(in the rows, 128 means zero)
Each row of numbers belongs to one of the objects below and depends on some of the facts about them. Some rows are named. Which object is each other row?

Facts:
(beni, Ξ, maskim); (beskek, Ξ, megrum); (bezonan, Ξ, sagrim); (bezonan, Ξ, kebe)
(bezonan, Ξ, treperel); (bezonan, Ξ, dramem); (bruplis, Ξ, peflumi); (bruplis, Ξ, grotal)
(bruplis, Ξ, megrum); (bruplis, Ξ, fladrin); (bufabom, Ξ, stimin); (bufabom, Ξ, fabes)
(dafle, Ξ, debrak); (debrak, Ξ, tredro); (dibu, Ξ, klunum); (dipa, Ξ, setrir)
(divik, Ξ, puza); (dodir, Ξ, levuper); (dodir, Ξ, klunum); (dopofos, Ξ, zadriflis)
(drafuval, Ξ, sugun); (dramem, Ξ, petrem); (droklim, Ξ, nodon); (droklim, Ξ, gripedrik)
(droklim, Ξ, sugun); (druti, Ξ, gregasuk); (dubras, Ξ, gregasuk); (dubras, Ξ, plofes)
(fabes, Ξ, trusu); (fabes, Ξ, relur); (fabes, Ξ, lifam); (fabes, Ξ, soka)
(fidrok, Ξ, grabubror); (fozumem, Ξ, letriplo); (fuskim, Ξ, zirafa); (fuskim, Ξ, kobro)
(graskobon, Ξ, novam); (graskobon, Ξ, sugun); (gregus, Ξ, ploskas); (gregus, Ξ, tudal)
(gridro, Ξ, tosak); (grimi, Ξ, stido); (gripedrik, Ξ, sedam); (gronos, Ξ, grotal)
(gronos, Ξ, fabes); (gronos, Ξ, fevan); (grotal, Ξ, ploskas); (grotal, Ξ, puza)
(kaskason, Ξ, skovo); (kefluk, Ξ, kivivek); (kisu, Ξ, draklu); (kivivek, Ξ, kisu)
(kivivek, Ξ, kobro); (klatrem, Ξ, statan); (klifidruk, Ξ, zapi); (klifidruk, Ξ, puza)
(klimam, Ξ, zirafa); (klimam, Ξ, truflu); (klipla, Ξ, plofes); (klizon, Ξ, lobru)
(klizon, Ξ, nirago); (klufu, Ξ, letriplo); (klunum, Ξ, truna); (kobro, Ξ, setrir)
(koplas, Ξ, kaskason); (ladam, Ξ, tragral); (ladam, Ξ, sugun); (lanol, Ξ, levuper)
(letriplo, Ξ, relur); (lifam, Ξ, klatrem); (lifam, Ξ, varim); (lobru, Ξ, koplas)
(megrum, Ξ, plofes); (mitin, Ξ, trusu); (mitin, Ξ, sidu); (nabek, Ξ, grabubror)
(nedrutre, Ξ, suniba); (nedrutre, Ξ, bufabom); (nedrutre, Ξ, puza); (nipo, Ξ, klufu)
(nipo, Ξ, nodon); (nipo, Ξ, grabubror); (nirago, Ξ, graskobon); (nirago, Ξ, bezonan)
(nodon, Ξ, puza); (novam, Ξ, relur); (nugin, Ξ, pafarum); (pafarum, Ξ, graskobon)
(pagrir, Ξ, letriplo); (pasidrin, Ξ, kliska); (pasidrin, Ξ, gregus); (peflumi, Ξ, kobro)
(petrem, Ξ, truna); (plemigak, Ξ, letriplo); (plemigak, Ξ, debrak); (plofes, Ξ, setrir)
(ploskas, Ξ, tosak); (plubi, Ξ, klufu); (plubi, Ξ, kaskason); (plubi, Ξ, rusem)
(pofak, Ξ, droklim); (pofak, Ξ, stadi); (pofak, Ξ, ladam); (puza, Ξ, debrak)
(puza, Ξ, zapon); (puza, Ξ, zapi); (ranur, Ξ, trusu); (ranur, Ξ, zirafa)
(ranur, Ξ, zadriflis); (ranur, Ξ, fozumem); (relam, Ξ, druti); (rubrorur, Ξ, graskobon)
(rubrorur, Ξ, tukon); (rufilus, Ξ, druti); (rusem, Ξ, drafuval); (rusem, Ξ, sumus)
(setrir, Ξ, truna); (setrir, Ξ, klunum); (skagur, Ξ, treperel); (skemen, Ξ, skazer)
(skemen, Ξ, fabes); (skovo, Ξ, dudrel); (skovo, Ξ, sugun); (stadi, Ξ, skovo)
(stadi, Ξ, truflu); (statan, Ξ, vedri); (steva, Ξ, graskobon); (stidriko, Ξ, dibu)
(stimin, Ξ, ploskas); (stula, Ξ, druti); (sugun, Ξ, dudrel); (susu, Ξ, dodir)
(tebi, Ξ, grimi); (teke, Ξ, zimum); (teke, Ξ, zadriflis); (timu, Ξ, grimi)
(tonitre, Ξ, druti); (trabru, Ξ, sedam); (trabru, Ξ, timu); (treperel, Ξ, tosak)
(triskem, Ξ, dodir); (trobrisku, Ξ, klatrem); (truna, Ξ, skovo); (tudal, Ξ, nodon)
(tudal, Ξ, tragral); (tudal, Ξ, gradrene); (tudal, Ξ, rusem); (tudal, Ξ, zapi)
(tukon, Ξ, tonitre); (tukon, Ξ, steva); (vaplarok, Ξ, ranur); (varim, Ξ, rufilus)
(vavi, Ξ, zonilom); (vedri, Ξ, truna); (vedri, Ξ, skovo); (vimiskon, Ξ, rusem)
(vobi, Ξ, ploskas); (vusuk, Ξ, dubras); (zadriflis, Ξ, pagrir); (zapon, Ξ, petrem)
(zimum, Ξ, graskobon); (zonilom, Ξ, stimin); (zonilom, Ξ, pafarum); (zota, Ξ, tebi)
(zota, Ξ, sabel); (zota, Ξ, zuzok); (zota, Ξ, pafarum); (zuzok, Ξ, fozumem)
(zuzok, Ξ, soka); (beni, μ, petrem); (beskek, μ, pluplum); (bruplis, μ, tonitre)
(dafle, μ, rusem); (deflil, μ, drafuval); (dibu, μ, vobi); (dramem, μ, sedam)
(druti, μ, ladam); (fozumem, μ, pagrir); (fuskim, μ, futros); (grabubror, μ, tosak)
(gradrene, μ, timu); (graskobon, μ, bezonan); (grimi, μ, timu); (grotal, μ, rufilus)
(kaskason, μ, klipla); (klipla, μ, drafuval); (kobro, μ, pivil); (mitin, μ, tosak)
(nedrutre, μ, lilu); (nodon, μ, rufilus); (novam, μ, klizon); (plubi, μ, klizon)
(puza, μ, sidu); (rabrok, μ, pagrir); (ranur, μ, lifam); (rubrorur, μ, klifidruk)
(sabel, μ, bufabom); (sagrim, μ, lanol); (sidu, μ, sagrim); (stido, μ, zimum)
(stimin, μ, tonitre); (sumus, μ, vaplarok); (tebi, μ, dodir); (tosak, μ, tonitre)
(trabru, μ, pivil); (vaplarok, μ, petrem); (varim, μ, lubram); (vedri, μ, futros)
(vubal, μ, sidu); (zapon, μ, graskobon); (zota, μ, klipla)

Some objects and their rows:
sagrim: [133 133 200 123  85  86 126 146 217 102 114 173 121 133 181 156  55 142
  76 202 120  81 136 194 161 129]
fozumem: [129 165 158 182 172 140 176 113  99 145 126 133 131 141 115 169 120 153
 137  81 127 102 118 134 127 143]
kobro: [ 79 203 161 158 158 119 131 140 102 121 138 119 142 164 139 117 156 128
 168  84 138 115 123  98 146 120]
tosak: [124  50 152 127 122 109 165 121 115 147 122  76  91 162 226 135 137 127
 126 143 123 241  52 163 167  84]
lilu: [130 118 114 116 102 145 122 128 121 113 125 132 132 139 114 133 142 127
 110 135 153 136 114 128 120 130]
soka: [127 135 121 131 127 128 137 120 142 142 123 124 139 145 135 123 126 129
 114 127 135 126 136 109 114 134]
kisu: [109 155  93 129 181 112 115 116 116  67  95 113 135 154 157 116 137 119
 135 112 145 130 108 125 113  91]
levuper: [ 92 106 142 122 128 142 113 139 169  79 172 112 116 132 125 113 131 112
 127 122 148 125 137 141  68 132]
lifam: [128 113 116 118  98 153 120 121 126 134 129 141 131 137 112 131 142 124
  99 128 151 129 116 116 129 131]
treperel: [157 134 135 123 114 121 127 140 132 115 121 149 125 110 134 124 130 155
 131 114 131 159 120 144 127 134]
ploskas: [145 135 129 128 119 125 127 132 126 123 122 134 130 124 131 125 129 141
 128 121 131 142 119 132 127 134]
zimum: [136 115 116 118 101 146 123 125 119 124 123 134 130 139 110 135 141 131
 109 135 151 138 116 122 126 135]
tukon: [131 124 131 129 122 137 128 126 135 149 129 146 127 124 127 129 126 128
 109 116 129 125 132 113 136 127]
dopofos: [130 129 126 127 122 138 129 128 102 133 126 132 126 122 115 135 129 123
 136 128 125 117 126 127 142 129]
timu: [ 71 172 124  90  73 124 144 176  94 117 125 115 162 215 103 138 187 124
 133 184 161 150 180  41 153 138]
triskem: [101 101 147 117 125 149 110 145 137  74 171 126 108 114 112 126 132 113
 142 125 136 122 132 153  98 126]
suniba: [135 136 126 130 118 124 131 123 142 135 125 121 137 139 136 119 127 133
 122 123 136 134 121 122 111 137]
pivil: [ 90 159 150 121  82 157 122 138  96 115 141 119 147 184  89 135 183 136
 127 128 176 141  98 104 148 138]

Rows to name:
No name comes twice in this set of rows, the named rows included.
[ 99  69 162 151 156 113 174 111  86 185 139  75  92 145 219 142 119  92
 158 132  89 174  78 144 186  81] | mitin
[112 135 142 140 148 125 122 140 140 105 150 132 119 117 138 116 121 119
 145 104 125 116 141 134 100 126] | dibu
[ 94  77 154 156 143 103 170 101  91 187 139  34 103 171 219 128 118  82
 173 149  96 169  58 152 159 100] | grabubror
[143 130 131 124 124 130 134 140 106 126 123 146 125 118 119 139 129 136
 133 130 124 135 135 128 141 129] | vavi
[115 148 203 141 113  85 135 143 190 123 125 161 119 124 178 160  44 116
 107 199  96  40 144 185 170 127] | puza
[126 126 128 126 123 134 122 131 133 114 136 131 127 126 129 124 130 126
 125 119 133 128 126 130 115 126] | truna
[120 122 129 130 133 142 118 120 138 139 137 147 124 117 131 123 131 120
 106 104 135 119 129 110 133 115] | dubras
[138 146 135 141 135 123 133 132 102 137 130 134 128 112 129 128 120 125
 158 116 112 115 127 132 136 136] | dafle
[111 112 135 122 128 142 113 139 124  88 154 132 111 114 116 125 132 119
 139 120 134 124 127 147 112 121] | stidriko
[102  94 131 111 103 156 108 138 144  70 163 122 117 137 105 124 146 114
 115 133 161 135 120 148  84 129] | dodir
[123 136 119 131 141 131 119 124 126 108 120 127 129 132 137 121 131 124
 129 116 137 127 120 126 121 116] | peflumi
[112  74 163 148 153  98 175 123 101 172 130  79  92 145 227 140 120 111
 153 129  92 200  81 151 177  86] | stimin

Now the same objects, written a new way:
Named rows:
dopofos: [111 127 128 119 134 126 125 127 144 136 138 143 126 128 115 125 129 123
 131 137 117 131 129 118 126 132 108 120 133 130 111 118 114 118 129 128
 140 117]
nabek: [112 125 128 118 129 124 125 126 146 136 135 137 123 123 109 124 129 124
 128 140 122 138 126 120 125 128 108 121 127 132 108 126 113 122 129 133
 133 115]
kliska: [111 111 120 117 134 137 125 121 158 144 142 134 106 128  96 128 122 133
 104 137 143 160 122 125 132 130 115 114 128 120 103 138 109 130 143 132
 109 114]
megrum: [101 142 128 143 123 123 129 114 133 134 127 120 110 109 122 122 127 110
 134 165 111 111 116 116 123 131 107 110 124 141 105 130 106 116 129 137
 123 119]
vaplarok: [106 129 142 113 122 133 115 124 136 131 123 144 131 135 135 138 135 122
 128 152 111 147 118 113 108 128 109 130 131 113 113 117 114  94 122 129
 117 109]
zapi: [115 112 131 114 131 134 133 130 153 134 129 135 115 122  97 115 113 134
 108 151 146 157 120 122 128 128 107 116 117 126 105 145 106 138 142 143
 101 106]
klifidruk: [107 106 179 153 121  68  97 128 156 102  91 132 119 162  47  72  91 131
 143 162 140 153 105  93  84 138  69 140 116 126 102 174 105  67 116 161
 153 122]
kaskason: [114 140 137 113 167 142 131 126 172  99 143 172 122  76 111 123 198 169
 125  77 115 151 157 113 144  71 118 155 132 126  89 148 112  73 128 123
 141 119]
kebe: [110 109 115 116 135 134 124 119 157 143 143 135 103 130  96 128 121 134
 105 139 142 163 118 125 131 131 116 113 131 118 104 136 107 131 146 134
 106 113]
truna: [114 127 120 137 112 113 138 115 151 114  95 194 104  77 108 140 193 125
 109 126 100 181 162 102 144  82  96 127 182 105 119 133 115  95 149 101
 156 131]
skemen: [110 124 126 118 130 124 125 127 142 139 135 142 122 128 117 125 128 124
 129 137 120 136 129 118 129 128 108 120 130 132 108 121 115 117 128 132
 133 117]
sugun: [119 118 152 104 119 154 131 140 174 106 106 143 145  98  69 114 158 158
 118 129 131 180 130 108 129 102 109 146 157 119 127 109  95 137 114 111
 176  95]
fuskim: [123 165 119  97 133 171 135 131 143 145 140 150 138  95 179 134 178 139
 102 162 107  82 106 139 123 134 106 132  94 130 119 106 101 104 145 118
  81 106]
zirafa: [110 112 118 120 138 134 125 120 153 140 142 134 109 129 103 126 118 129
 104 142 139 162 121 124 132 134 116 113 130 120 104 136 107 130 147 134
 105 113]
statan: [111 124 130 123 124 123 127 124 147 134 125 152 115 120 116 129 143 122
 131 134 114 142 134 118 133 117 103 124 141 128 113 123 116 111 133 127
 144 122]
zimum: [ 99 105  91 127 123 137 113 101 165 140 145  99 135 145 103  95 120 131
 135 183 113 129  84 116 106 119 111  97 187 144 143  80 115 172 111 104
 206 102]
teke: [109 127 124 123 135 129 122 125 144 137 140 135 123 127 118 124 130 129
 134 137 117 128 121 118 122 128 110 121 136 130 112 114 112 120 124 131
 143 114]
peflumi: [104 136 125 137 130 122 128 118 135 134 130 130 115 115 124 121 129 117
 132 158 110 119 119 115 120 127 102 110 129 138 107 127 108 118 129 137
 127 117]

Name these rows:
No name comes twice in this set of rows, the named rows included.
[ 82  82 152 127  28 102 126 108 170 107 124 133 125 153  60 199  74 101
 195 188  87 180 140 118 103 212 126 144 114  82  76 121  76  46  86 137
 172 141] | rufilus
[108 149 139 112 153 134 128 128 146 115 135 145 123 101 146 121 165 148
 130 126 112 119 126 117 122  96 109 137 107 128 100 144 110  80 130 139
 102 115] | zapon
[ 79 127 184 163 107 177 109  85 174 175 169 116 150  80  67 166 161 127
 155  51 159 115 139 149 182 139 112 155 115 215  39 149 130  48  99 149
 136 116] | druti
[105 124 139 146  89  91 115 110 127 126  87 163 102 127 125 136 157  88
 113 172  99 176 136 102 120 100  89 113 174  89 131 130 118  87 142 111
 146 133] | petrem
[115 122 167 122 127 119 110 143 178 105 126 112 126 125  55  74 148 139
 117 126 130 163 131 109 138  85 108 132 145 121 119 135 102 120 121 120
 205 122] | drafuval
[117 124 152 108 121 135 131 140 159 114 111 135 140 105  86 109 138 139
 132 142 125 154 127 109 125 114 103 136 132 132 122 120 102 133 117 126
 156 101] | droklim
[108 104 115  76 120  79 152 139 134  86  93 187 116 126 134 156  79 181
 225 149 101 141 103  90  57 153  92 158  83 104 100 149  92  65  91 176
  82  97] | grotal
[ 99 154 104 176 125  98 139  92 118 127 108 151  79  79 143 132 168  98
 117 170  85 124 129 102 129 100  96  97 165 127 108 141 108  94 150 122
 117 135] | setrir
[105 115 183 171 128 124  92 123 159 153 112 117 131 127  12  75 135 129
 110  80 172 173 119 105 151  87  79 133 182 176 107 140 131 126 122 125
 198 104] | ladam
[108 110 110  99 120 106 122 124 145 151 146 162 107 145 130 131 135 133
 148 113 125 131 116 126 128 111  98 117 131 130 121 119 127 104 133 136
 140 122] | gridro
[112 100  91  97 168 167 139 101 171 134 152 158 133  97 131 144 133 151
 110 153 135 144 126 130 127 132 118 117 129 153  90 134 115 146 136 136
  83  96] | stido
[104 109 128 120 113 142 127 113 161 146 149 127 112 122  92 142 120 124
 111 144 140 158 125 133 140 140 120 117 122 125  91 138 103 122 141 134
 110 117] | gregasuk
[126 121 131 102  85 138 115 136 155 160 137 137 117 151 123 112 143 106
  62 183 140 145 109 148 137 138  97 101 118  98 141 110 102 139 169 113
 123 124] | futros
[106 128 117 121 129 130 123 121 144 139 139 129 118 128 118 123 134 133
 136 137 120 130 109 119 121 123 111 121 138 132 118 114 112 121 125 129
 145 112] | nugin

